Each row has a hidden value. The values are split into ranges, and the band after each row names the range that its value falls in. Each part has its own value, ranges and names.
[96, 98, 332, -56, -164, -31, -147, 147, -38, -123, 111, 43, -121, 166, -122, 156, 149, 75, -142, -6, 96, -296, 305, 128, 157, 463, -25, 51, 309, 67, 70, -14, 262, 81, 51, 43, -78, -11, -23, -172, -6, -126, -44, -373, -77, 194, 24]
<67>
[-5, 96, -57, -239, -390, -2, -444, -64, -85, 173, 52, 220, 38, -156, 102, -116, -77, 105, 222, -70, 193, -134, -315, 172, -337, 144, -130, -309, 132, -338, 177, 188, 170, -5, 41, 80, 139, 134, -304, 213, 291, -103, -19, 43, 55, 327, -37]
<78>
[-21, -88, -200, -8, -14, 77, 86, -63, 124, 212, -40, 177, 61, -36, 128, -189, 20, 67, 130, 55, 14, 73, 84, 105, -120, 241, -355, -18, 158, 235, -14, 22, -33, -33, 86, -293, 33, 325, -62, -37, -56, 162, -38, -78, -99, 13, 246]
<62>
[96, -220, -98, 52, 56, 131, 204, -103, 78, 116, -62, -86, -80, -66, 249, -66, -101, -21, 174, -110, 54, 104, -54, -8, 26, -103, -335, -67, -327, 146, 4, -68, -379, 31, -151, -102, -11, 292, -36, 52, -19, 179, -215, 140, -7, -58, 386]
<67>
[-196, -82, 88, -101, 450, -93, -90, -67, 468, -124, 103, -50, 278, -294, 73, 171, 167, -17, -153, -571, -144, 31, 74, 141, 477, 19, -14, 68, -303, -295, 199, -233, -257, 114, -354, -72, -271, -80, -106, 154, -12, 195, 179, 170, 851, -123, -401]
<75>
[16, -148, 2, 181, -30, -74, 209, -312, -213, 6, -85, -264, 3, -66, -21, -22, -278, 282, 91, 646, -36, -87, -50, 234, -366, 49, -119, -114, -187, -124, 5, -9, 159, 183, 99, 112, 390, 133, 83, 121, 83, 67, -201, 85, -144, 177, 231]
<70>
[-259, 7, 6, -261, -77, -156, -428, -87, -53, -29, 13, 244, 621, -490, -100, -200, -71, 213, 174, -424, -36, -60, -95, 374, 67, 81, 79, -286, 1, -519, 359, -134, -56, 24, -174, -86, 4, -180, -383, 313, 204, 14, 321, 217, 556, 15, -872]
<75>
[-79, 80, 81, -205, 55, 82, -411, 234, 418, 4, 168, 280, -13, -123, -20, 186, 153, -40, -16, -744, -99, -212, 178, 98, 376, 430, -141, 155, 253, -87, -41, 498, 135, -32, -81, -21, -310, 37, 19, 363, -6, -202, -75, -210, 398, 194, -183]
<62>
[135, 156, 326, -12, -28, -48, -8, -88, 60, 26, 327, 45, -149, 56, -54, 255, 125, 105, -172, 119, 39, -55, -50, 3, -224, 207, 20, -59, -2, -149, 263, -20, 36, 83, -161, 175, 209, 217, -110, -65, 228, 101, -229, 104, 109, 359, 142]
<70>
[149, 13, 102, -222, -278, 174, -98, -35, -74, -36, -142, 37, -97, 62, 209, 145, -162, 55, 9, 50, 164, 50, -326, 175, -203, 55, -229, -341, -115, -360, 53, -149, 151, -5, -37, 33, -50, 233, -152, -43, 216, -68, -2, 24, 11, 314, 155]
<76>
[142, -72, -279, -23, -294, 149, 30, 83, -114, 254, -50, 121, -94, 191, 151, -220, -27, 54, 74, 62, 193, 59, 106, -46, -237, 173, -407, -29, 209, 366, -143, 118, -110, -184, 141, -261, 62, 455, 43, -213, -118, -61, -24, -173, -464, 51, 540]
<62>
[-52, -71, 39, 25, -233, -82, -281, 30, -7, 51, -84, 68, -81, -95, -33, -142, 118, 69, 155, 73, 128, -360, 127, 297, 142, 261, -87, 50, 177, 64, 182, 14, 325, 231, 202, -29, -94, -189, -96, 135, 91, -162, -21, -232, 61, 85, -151]
<71>
[-255, -42, -224, -325, -104, -51, -211, -52, 47, 176, 25, 110, 329, -330, -20, -387, -242, 227, 408, -225, -73, -176, 165, 222, -51, 410, -171, -28, 432, -104, -151, 471, 283, -97, 139, -3, 196, 39, 1, 253, 80, -145, 195, -59, 100, 177, -93]
<82>
[75, -339, -220, 113, -187, -60, 84, -47, -274, 201, -132, -221, -33, 71, 152, -470, 44, -12, 144, 192, 287, -110, 196, -97, 210, -63, -342, 79, -206, 470, 141, -374, -352, 5, 44, -226, 83, -1, -51, -386, -159, 111, 137, -93, -333, -270, 411]
<67>
[-6, -402, -108, 70, -102, 9, 373, 108, 96, 304, -139, -253, -323, 236, 150, -373, 55, 96, 181, 323, 51, 41, 517, -102, 15, 477, -553, 479, 102, 611, -317, 60, -64, -174, 297, -441, 7, 352, 454, -576, -109, 192, 241, -298, -375, 38, 843]
<62>
[317, -33, 196, 160, -105, 308, 542, -38, -241, -3, 6, -91, -212, 151, -23, 47, -177, -95, -138, 42, -16, 53, 169, -275, 305, -84, -171, -10, -387, 433, 266, -442, -273, -87, -307, 134, 158, 213, 186, -339, 79, -142, -456, 183, -390, 175, 439]
<70>
[22, -136, 409, 14, 116, -84, 216, -12, 92, -156, 16, -176, -70, 59, -58, 174, 63, 186, -72, 212, -65, -66, 288, 242, 99, 382, -88, 124, -1, -48, 20, -183, 133, 159, 0, -75, -51, 37, 90, -200, 40, 199, 61, -135, 157, 127, 29]
<67>
[-217, -298, -272, -63, 23, -243, -286, -111, 308, 333, 70, -144, 5, -286, 284, -279, 94, 131, 375, -173, 125, 21, -105, 120, -294, 31, -278, 102, -181, -185, -76, 325, -349, 32, 38, -201, 22, 230, -82, 219, 106, 321, 228, 153, 438, -48, 221]
<78>
[76, -248, 294, -49, -65, 125, 42, 162, 37, 45, -83, 256, 62, -55, -29, -58, 192, -21, -74, -310, -48, 162, 79, 56, 495, 167, -302, 109, -343, 60, 466, -479, -282, -80, -230, -438, -289, -40, -92, -231, 152, 203, 192, 149, 228, 46, -374]
<78>
[294, 6, 179, 62, -108, 163, 98, -42, -262, -185, -17, -83, -83, 194, -3, 263, -102, 32, -289, 111, 115, -59, -85, 45, 97, -105, -89, -203, -260, -73, 193, -304, -17, 97, -194, 145, 33, 89, -45, -69, 4, -175, -232, 44, -167, 137, 99]
<71>
[-34, -87, 49, -18, 190, 38, 78, 7, 243, -61, -57, 36, 66, 51, -1, 131, 135, 74, -260, 28, -97, 30, 162, 195, 240, 273, -211, 132, 14, -19, 61, -200, 188, 61, 1, -234, -177, 59, 86, -113, -74, 54, 174, -105, 260, 57, -91]
<76>
[201, -19, 192, 30, -208, 254, 329, -107, -53, -37, -222, -24, -251, 111, 176, 194, -212, 54, 32, 338, 38, 136, -160, 167, -265, 82, -252, -255, -201, -66, 29, -302, 116, 52, -4, -9, 2, 389, 29, -145, 222, 27, -290, 32, -178, 325, 382]
<76>
[-31, -274, -170, 130, -203, -189, -495, 212, 98, 220, -55, 103, -115, 14, 176, -283, 439, -54, 201, -240, 341, -257, 227, 128, 178, 193, -334, 173, 87, 385, 59, 61, -357, 117, 191, -463, -354, -1, -253, -3, -259, 201, 120, -438, -4, -376, 105]
<70>
[23, -293, -137, 138, 244, -95, 79, -110, 126, 96, 40, -245, -3, 0, 138, -103, 225, -72, -197, -27, 104, -1, 77, -110, 422, -181, -236, 199, -475, 188, 271, -410, -387, 100, -200, -149, -44, -65, -15, -200, -151, 200, 133, 137, 253, -253, 173]
<62>
[-80, -148, 97, 113, 0, -297, -301, -25, -19, -179, -107, -131, 154, -14, 0, 86, 221, 201, -94, 194, 172, -203, 135, 461, -21, 165, -19, -68, 11, -207, 68, -251, 20, 292, 129, -215, -196, -115, -231, 21, -173, 185, 239, -311, 263, -233, -299]
<78>
[-25, -80, 174, 104, 140, -157, 157, -348, -172, -155, 107, -337, 218, -300, -120, 170, -345, 340, 40, 231, -138, -33, -125, 264, -280, -192, 179, -207, -434, -501, 142, 0, -96, 212, -242, 364, 409, 27, 20, 375, 207, 22, -215, 447, 308, 174, -197]
<70>
[130, -79, 0, 56, -232, 185, 11, 39, -131, 86, -62, 113, -63, -126, 14, -106, -104, -42, 149, -265, 54, -92, 14, 16, 233, -95, -144, -68, -221, 191, 257, -75, -180, 20, -150, 41, -29, 38, -24, 156, 123, -233, -310, 144, -87, 82, -14]
<67>
[84, -241, 71, -74, -44, -62, -59, 142, -30, -2, -37, -45, 26, 174, 51, -32, 177, 137, -125, 26, 149, 21, 188, 149, 120, 231, -292, 104, 27, 61, -8, -145, -99, -15, 49, -345, -161, 81, -24, -289, -169, 151, 349, -191, -3, -95, 57]
<82>
[15, 118, 449, -133, 306, 37, -274, 63, 215, -398, 174, 149, 216, -35, -180, 615, 38, 107, -407, -438, -240, -134, 36, 246, 367, 382, 9, -80, -32, -548, 88, 137, 171, 97, -295, 71, -213, -66, -100, 360, -60, 0, -91, -137, 509, 216, -529]
<62>
[186, -21, 53, -63, -151, 125, 292, -54, -216, -60, -72, -128, 12, 48, 47, -34, -152, 55, -34, 91, 139, 14, 77, 80, 108, -115, -54, -184, -95, 123, 152, -428, -16, 36, -124, 136, 83, 85, -11, -261, 43, -191, -65, 116, -147, 46, 154]
<82>
[131, 0, 223, -14, -217, 205, 135, 124, -93, 22, -31, 162, -82, 53, -98, -29, 16, -50, -99, -159, -22, -38, 214, -65, 380, 220, -160, 65, -79, 240, 315, -327, 3, -108, -140, -79, -74, 40, 88, -269, 157, -178, -100, -2, -116, 232, -23]
<78>
[105, -243, -258, -192, -3, 138, -80, -170, -107, 97, -79, 69, 295, -236, 236, -63, -264, 151, 122, -216, 82, 284, -550, 203, -182, -437, -290, -383, -475, -448, 158, -5, -343, 0, -263, -82, 81, 195, -269, 388, 94, 65, 73, 552, 247, -12, -178]
<67>
[-18, -253, 172, -31, 144, -178, -180, 164, 153, -111, 59, -147, 79, 32, 60, 90, 258, 77, -102, -362, 98, -49, 292, 130, 318, 197, -167, 162, -128, -44, -27, -91, -386, 41, -128, -283, -314, 8, -62, -123, -217, 254, 303, -194, 334, -245, -88]
<62>
[112, 34, -283, 110, -20, 76, -85, -21, -110, 161, 158, 111, 60, 270, -42, -10, 76, 50, -420, 118, 40, 12, 76, -231, -92, 167, -321, 78, 40, 206, 36, 75, -109, -210, -34, -202, 212, 352, 94, -177, -219, -52, -13, -118, -325, 98, 359]
<76>
[-8, -183, -188, -77, -358, -60, -318, -14, -158, 187, -98, -22, -1, -167, 141, -250, -134, 161, 367, -32, 219, -128, -147, 219, -274, -21, -206, -152, -46, -131, -17, 262, -76, 34, 121, -33, 73, 105, -122, 257, 105, -93, 23, 28, -35, 58, 85]
<82>
[260, 21, 551, -106, -300, 123, 71, 205, -151, -103, 85, 78, -191, 147, -106, 230, 65, 59, -163, -149, 75, 26, 101, 21, 157, 200, -34, -27, -142, -70, 315, -314, -62, -70, -218, 19, -103, 93, 13, -325, 279, -98, -36, 73, -5, 348, -80]
<62>
[-90, -111, 112, -172, 43, -11, -161, 171, 170, -7, 42, 155, 168, -136, -17, -181, 204, -53, 83, -568, 22, -188, 376, 94, 644, 339, -156, 152, 162, 199, 184, -136, -86, 20, -111, -209, -297, -176, -130, -79, -68, 15, 195, -189, 262, -127, -283]
<71>
[-67, 46, 59, -72, -60, 71, -110, -29, 92, 30, -4, 130, 6, -25, -19, -9, -43, 38, 20, -14, -77, -193, 139, 75, 105, 481, -230, 10, 198, 8, 13, 114, 281, -22, 63, -53, 27, 99, 12, 28, 49, -28, -94, -259, -26, 260, 107]
<78>
[83, 165, 34, -164, 49, 175, -231, 1, 311, -35, 93, 270, -16, -11, 228, 336, 50, -67, -67, -419, 49, 39, -223, 114, -91, 164, -216, -288, 58, -247, -20, 144, -62, 21, -175, -27, -205, 383, -282, 254, 4, 87, -259, -93, 235, 154, 113]
<78>
[-52, 136, -437, -147, -70, 25, -355, 86, 141, 261, 215, 368, 216, -85, 27, -252, 164, 1, 34, -450, 130, -153, 152, 20, 44, 178, -166, -2, 514, 286, 22, 360, 2, -76, 41, -111, 12, 179, -175, 190, -188, -228, -4, -141, -24, -69, 10]
<67>
[0, -69, -72, -136, 305, 185, 5, -90, 172, -113, 15, 139, 354, -254, 96, 175, -218, 50, 9, -557, -177, 128, -125, 161, 218, -63, -202, -234, -224, -260, -8, 129, -267, 0, -346, -32, -89, 176, -147, 470, -111, 58, -175, 212, 344, -54, -230]
<70>
[135, -37, 272, -101, -5, 91, 280, -104, -169, -218, -87, -117, 134, -60, -113, 133, -125, 114, -238, 136, -21, 17, -25, 238, 356, -139, 85, -150, -287, -214, 424, -646, 233, 155, -226, 201, 40, -230, -5, -167, 198, -235, 78, 316, 238, 167, -374]
<62>
[176, -103, -216, 162, -224, 179, 116, -162, -235, 110, -171, -81, -88, 3, 161, -65, -203, -12, -7, 173, 142, 60, -241, -24, -121, -330, -229, -222, -456, 59, 190, -276, -224, 10, -110, 34, 135, 234, -11, 25, 81, -143, -272, 228, -207, 69, 300]
<76>
[-116, -109, -123, -28, -117, -13, -170, 186, -37, 68, -32, 119, 217, -85, -103, -314, 65, 21, 85, -427, 7, -212, 508, 22, 459, 346, -190, 189, 225, 363, 16, 34, -132, -135, 21, -258, -143, -49, 66, -80, -189, -155, 155, -294, -68, -145, -127]
<78>
[132, 47, 162, 75, -76, -2, -6, -5, -59, 30, 201, -34, -142, 102, -33, 1, 159, -79, -147, -73, 130, -220, 200, -171, 265, 136, -62, 69, -57, 252, 295, -229, -134, 51, -172, 103, 70, 24, -62, -230, 33, -36, -195, -76, -89, 88, 223]
<71>
[186, 19, 19, -358, 32, 224, 59, 154, -21, -79, 99, 186, 224, 175, 2, 142, -63, 131, -290, -319, 8, 189, 49, 68, 139, 173, -240, -105, 208, -105, -54, 14, 57, -197, -174, -127, -65, 246, 0, -162, -118, -156, 250, 41, -10, 139, -50]
<67>
[-54, -211, -131, 81, 9, -149, -299, -105, -37, 275, 226, 29, 127, -253, -51, -259, 140, 26, 1, -227, 35, -102, -103, -152, 230, -141, -146, 150, -452, -29, 494, 13, -410, -6, -249, -50, 205, -139, -120, 191, 120, 87, 32, 362, 282, 1, -184]
<82>
[103, -84, -6, -133, -275, -105, -5, -23, -45, 167, 25, -136, -188, 130, 247, -164, 86, 131, 204, 279, 362, -27, 14, 142, -409, 152, -205, -117, 204, 81, -71, -87, -18, 68, 165, -72, 76, 306, -161, -339, 63, 158, 141, -134, -159, 54, 519]
<67>
[176, -217, 24, 238, 23, -42, 69, -41, -148, -44, -5, -209, -60, 81, 13, 86, 83, 63, -209, 108, 129, -33, 36, 52, 140, -233, -106, 37, -435, 87, 214, -286, -326, 153, -153, -43, -7, 14, 7, -35, -113, 11, -90, 115, 15, -143, 61]
<67>
